m = [ 10   3 -22 -20  -4 -32 -24  -2 -18]
The entry just left of -24 is -32
The centre entry -> -4

W =
[[  8  -5  -7  -6  28  -2 -11  -1   5  -2]
 [ -2  -4  13   6   7  10 -12 -18  -8 -10]
 [ 12  -6 -22  20   2   6  15   3 -24  16]
 [  4 -31   3 -19 -15 -41  20  10  -2  26]
 [ -3  14 -27  -3   1 -15  20  25  10  11]
 [ -5   0 -15 -20  16   0  37   5   7  16]
 [-14  13 -11   6  -6   4  26  -6 -10   9]
 [ -4  -5   3 -18  19  -7   7   3  13  -1]
 [ -8   2  11  -8  -7  13  34  -3  -1   3]
 [ 19 -19 -20   5  20  39  33  13 -16   5]
 [  0  -1   9  -1 -13   5  10  18   8 -10]
 [  4   3  -6 -10   3  18  24  12   8   3]
 [ -7  20 -19  11  10   8  20  -5  -9   8]
 [ 10 -26 -18  -8   3  -4  20  21  -3  12]
 [-21   4  12   4  20  -7 -23 -31  -5 -16]
 [ 31 -35 -25  19  20  16 -13   6 -27   6]]
Indices start at 0.
What is the entry at row 2, column 0?
A: 12
What is the entry in the top-right corner?
A: -2
The entry at row 0, column 2 -> -7
What is the entry just right of -25?
A: 19
The entry at row 0, column 1 -> -5
The entry in row 0 and column 0: 8
The entry just right of 31 is -35
The entry just right of the smallest entry: 20
What is the entry in row 1 and column 0?
A: -2
The entry directly below -41 is -15
The entry just right of the largest entry is 33
The entry directly below 21 -> -31
What is the bottom-right entry?
A: 6
The entry directly above the largest entry: 13
The entry just left of the smallest entry: -15
What is the entry in the bottom-left corner?
A: 31
The entry in row 2 and column 2 -> -22
The entry directly above -21 -> 10
What is the top entry of the column that holds the largest entry?
A: -2
What is the entry directly above the smallest entry?
A: 6
The entry in row 2 and column 1 is -6
The entry just left of the largest entry -> 20

  8.845  -11.254    2.542    4.046   -0.723   17.297    9.979
The entry just left of the centre entry -> 2.542
The entry just right of 2.542 -> 4.046
Report the entry just left of the smallest entry.
A: 8.845
The smallest entry -> -11.254
